Small tables with named rows and columns. After each table, cells are looked up by row and column.

Table dov
,nitepel,kir,bekiv,gosumot,femute
pog,29.000,86.743,40.722,8.955,85.117
tekovu,53.271,29.420,48.330,36.193,34.878
pubi,40.351,69.578,43.206,9.397,59.897
ledip,70.044,23.125,63.858,52.323,59.324
lopofa,61.680,43.914,56.097,11.215,55.498
lev,73.503,29.163,63.520,9.795,49.913
vipor,61.921,47.837,70.086,32.005,75.276
sezo,49.223,60.046,50.507,13.869,68.381
bunubok,70.775,0.128,60.309,60.292,11.877

kir of lopofa = 43.914
nitepel of tekovu = 53.271
gosumot of lev = 9.795
kir of ledip = 23.125
gosumot of sezo = 13.869
bekiv of bunubok = 60.309
nitepel of vipor = 61.921
kir of tekovu = 29.420
Which row has the largest nitepel? lev

tifat =
|  | nim | bepun | zibed | nipi | zotipu | zigag | petug | zugoti | salu | donipos |
|---|---|---|---|---|---|---|---|---|---|---|
| pak | 97 | 193 | 147 | 54 | 107 | 27 | 129 | 145 | 1 | 101 |
| pifipit | 110 | 176 | 53 | 55 | 130 | 89 | 148 | 45 | 107 | 72 |
| mim | 19 | 87 | 56 | 15 | 156 | 42 | 78 | 69 | 82 | 41 |
| fabese | 48 | 212 | 192 | 78 | 102 | 70 | 21 | 115 | 48 | 52 |
| seborat | 65 | 178 | 92 | 51 | 129 | 87 | 103 | 96 | 85 | 51 |
| rogo | 102 | 199 | 89 | 63 | 171 | 33 | 55 | 148 | 49 | 46 |
| nof | 93 | 125 | 85 | 54 | 182 | 109 | 134 | 63 | 85 | 39 |
| tanekis | 138 | 230 | 188 | 60 | 110 | 62 | 42 | 194 | 30 | 64 |
| fakos | 123 | 152 | 53 | 11 | 137 | 80 | 176 | 59 | 85 | 38 |
| tonuzag | 130 | 137 | 173 | 109 | 176 | 140 | 104 | 106 | 72 | 80 |
| rogapot | 92 | 103 | 51 | 52 | 139 | 28 | 128 | 57 | 86 | 48 |
| topul | 157 | 213 | 204 | 81 | 52 | 71 | 117 | 165 | 25 | 96 |
| pimu | 66 | 210 | 119 | 156 | 42 | 121 | 97 | 172 | 69 | 179 |
| mon | 30 | 39 | 43 | 129 | 187 | 92 | 146 | 73 | 195 | 120 |

pifipit, nim => 110
mim, zotipu => 156
pifipit, nipi => 55
fabese, bepun => 212
nof, petug => 134
fabese, zigag => 70
tanekis, donipos => 64
fakos, petug => 176
pifipit, petug => 148
topul, donipos => 96
pak, zotipu => 107

zosogu:
,bal,dop
zan,-75.769,99.391
sezan,-20.006,52.610
pobisak,-12.884,45.081
sus,-48.201,77.862
lan,-34.876,64.442
lusi,-12.377,39.679
vofovab,-22.189,56.204
gasi,-74.010,98.841
degabi,-29.688,4.157
kitodo,-5.002,35.404
vizefaz,-21.932,54.621
bifo,-17.618,51.796
fezulum,-40.475,75.782
miba,-5.945,7.271

dop of kitodo is 35.404
dop of gasi is 98.841
bal of pobisak is -12.884
dop of miba is 7.271
dop of pobisak is 45.081
dop of sus is 77.862
dop of vofovab is 56.204
dop of lan is 64.442
bal of lusi is -12.377
bal of sezan is -20.006
bal of zan is -75.769
dop of degabi is 4.157
bal of bifo is -17.618
bal of fezulum is -40.475

Table bolimiz
	zanada	lugem	zube	kep	toz	zom	git	vamugif	fafe
foni	43.018	22.734	61.989	35.776	81.670	79.595	13.715	38.168	54.426
tobo	46.994	22.520	27.657	20.330	97.677	94.858	16.835	41.825	72.299
zilikog	38.181	26.633	58.164	38.073	98.898	64.500	17.174	34.709	21.564

zanada of zilikog = 38.181
zube of zilikog = 58.164
fafe of foni = 54.426
kep of zilikog = 38.073
zube of foni = 61.989
kep of foni = 35.776
fafe of tobo = 72.299
lugem of foni = 22.734
lugem of tobo = 22.520
toz of foni = 81.670
zanada of foni = 43.018
zom of zilikog = 64.500
toz of zilikog = 98.898

dup =
         figofim  mubiz  lekanol  zovuf  nozap  paref  rodemi
per         -0.3   -1.0     -0.2    3.7    2.0    1.3     1.0
beran       -0.3    0.2     -1.0    3.7    2.2   -1.8     1.0
buki        -0.3   -1.9      1.0   -2.2   -2.6    1.7    -0.5
kilu         2.2   -1.0     -2.1    8.7    2.0    1.3     1.4
viv          0.7   -0.2     -2.4    6.4    2.0    1.3     1.0
bepi        -0.3   -1.0     -0.2    3.7    2.0    1.3     1.0
timap       -2.0   -3.0      2.4    1.9    2.0    1.3     1.0
zumov       -0.3   -1.0     -0.2    3.7    2.0    1.3     1.0
seta        -0.3   -5.5      3.9    1.2   -0.1    4.4     0.3
bam         -0.3   -1.0     -0.2    3.7    2.0    1.3     1.0
zan         -0.2    0.7     -2.7    4.7    2.0    0.2     1.0
fanun        3.1   -1.0     -2.1    4.2    1.4    1.3     1.0
beradid     -0.3   -1.0     -0.2    2.0    1.5    1.3     1.0
tibesid     -0.3   -1.0     -0.2    3.7    2.0    0.0     1.0

viv, zovuf -> 6.4
tibesid, figofim -> -0.3
tibesid, rodemi -> 1.0
fanun, zovuf -> 4.2
seta, mubiz -> -5.5
beradid, figofim -> -0.3
buki, zovuf -> -2.2
buki, figofim -> -0.3
zan, mubiz -> 0.7
zan, zovuf -> 4.7
zan, lekanol -> -2.7
bepi, zovuf -> 3.7
beradid, paref -> 1.3
zan, paref -> 0.2
bam, figofim -> -0.3
seta, nozap -> -0.1
Row with the largest nozap: beran

